Here is a tiny trained network, its code and every weight. The questions are about switching its units off for an input and a class, where a switched-off unit gives its printed mean instead of its output.

import numpy as np


def w(rows, s, z=0):
    codes = np.array(rows[::2]) - 128.0
    scale = np.full(codes.shape[1], s)
    scale[-1] = z or s
    return codes * scale


def f(y):
    return np.maximum(y, 0)


def log_softmax(a):
    a = a - a.max(-1, keepdims=True)
    return a - np.log(np.exp(a).sum(-1, keepdims=True))


def net(x, mask):
    res = np.array(x, float).reshape(1, 6) / 4 @ E
    y = f(res @ A[0][:, :-1].T + A[0][:, -1])
    res = res + np.where(mask, y, B[0][:, -1]) @ B[0][:, :-1]
    return log_softmax(res[-1] @ U[:, :-1].T + U[:, -1])


A, B = {}, {}
E = w([
[48,215,23,5,150,95,137,116,64,93],'x0',
[161,148,131,88,101,209,65,202,68,161],'x1',
[202,155,78,180,92,73,156,80,42,91],'x2',
[171,167,132,96,170,119,97,61,151,101],'x3',
[139,71,150,103,106,129,61,96,108,181],'x4',
[144,101,132,105,166,92,137,171,145,222],'x5',
],0.011)
A[0] = w([
[204,139,99,196,89,74,192,147,64,152,122],'n0',
[218,165,109,159,159,142,190,191,152,150,120],'n1',
[109,56,152,163,110,113,116,148,155,170,4],'n2',
[132,203,88,100,136,112,129,101,103,83,104],'n3',
[22,114,141,113,185,70,246,154,189,148,165],'n4',
[157,194,122,71,120,196,68,199,91,133,221],'n5',
[135,65,109,111,88,107,122,231,67,229,108],'n6',
[139,92,134,178,109,87,164,97,123,106,192],'n7',
[191,75,161,214,68,162,58,80,127,110,107],'n8',
],0.013,0.0039)
B[0] = w([
[132,115,146,165,156,109,189,113,197,98,215],'n0',
[157,142,170,157,187,122,130,165,102,139,175],'n1',
[92,148,100,77,128,117,128,117,111,108,193],'n2',
[141,162,110,69,102,116,147,79,78,112,210],'n3',
[117,95,6,141,175,158,113,132,198,147,248],'n4',
[67,88,123,90,154,142,86,180,147,166,233],'n5',
[169,149,111,170,70,146,36,81,82,145,223],'n6',
[158,148,113,177,103,160,137,115,141,115,205],'n7',
[116,118,175,155,146,135,68,197,105,181,250],'n8',
],0.018)
U = w([
[150,191,162,73,58,72,180,76,47,70,3],'0',
[180,127,122,204,106,114,174,86,180,97,110],'1',
[99,180,86,31,96,122,106,93,57,123,111],'2',
[70,133,93,29,178,119,165,157,125,129,177],'3',
[107,93,216,139,69,154,52,191,100,183,188],'4',
[182,186,255,141,158,87,145,193,59,128,83],'5',
],0.0095,0.0035)

Each question gives the input, the list of numbers given to net, and the class t.
The units are the neurons (one row each of A and B). Each row of codes is followed by its name. A weight is (code - 128) times the scale printed after its matrix; where a second scale follows, it is the last column's (A, B and U).
mask holds one flag per neuron, in row order. A switched-off neuron (its flag False) gives its mean, the last column of its row in B, instead of its output. The means were averaged over made-up inputs and are rounded, as every weight is.
A unit's drop is (log p(t) with every unit on - log p(t) with that unit switched off) / (log p(t) with every unit on - log p(t) with every unit switched off).
The circuit of an input: a set's keep is (log p(t) with only the set's units on - log p(t) with every unit switched off) / (log p(t) with every unit on - log p(t) with every unit switched off). Starting from all 9 units, units are removed one at a time, each time the one whose removal leaves the highest keep (on an exact tie, the one counted first), for as long as the keep stays at least 0.8.
units of the circuit, in order: the units of the circuit, biggest drop first
most important unit: the unit with the biggest drop
top k neurons: the k neurons with the biggest drops, biggest first
drop of u: that unit's drop, to one decimal
input [2,3,-1,-2,1,-8], class 3: top 2 neurons	n6, n8
input [3,-6,2,3,-6,-8], class 0: most important unit	n3
input [3,-2,-4,4,4,-5], class 2: top 4 neurons	n4, n0, n8, n5
input [2,-2,4,-1,8,2], class 1: top 2 neurons	n5, n8
input [2,-4,5,8,5,-4], class 0: units of the circuit, in order	n4, n5
input [-7,-4,-6,-8,-8,3], class 3: top 2 neurons	n2, n4
input [0,1,-6,-4,-4,8], class 3: top 4 neurons	n4, n8, n3, n2
input [5,-8,3,0,-5,0], class 1: top 4 neurons	n5, n7, n4, n2
input [6,4,-7,3,5,2], class 4: top 3 neurons	n5, n4, n6
input [1,2,6,-1,2,6], class 1: top 2 neurons	n0, n8
input [6,-5,6,4,2,5], class 0: top 2 neurons	n3, n5
input [-4,-1,5,8,-7,6], class 5: top 2 neurons	n1, n4
input [8,-5,6,-4,-7,-5], class 0: top 3 neurons	n3, n5, n0
input [-5,-6,-6,-3,-6,0], class 3: top 2 neurons	n2, n6
input [5,-5,8,3,6,-6], class 0: most important unit	n3
input [-1,5,4,6,-7,4], class 5: drop of n4	1.0
input [-1,-1,-4,4,2,5], class 3: drop of n8	0.7
input [5,-7,6,-6,7,-6], class 0: drop of n4	0.7
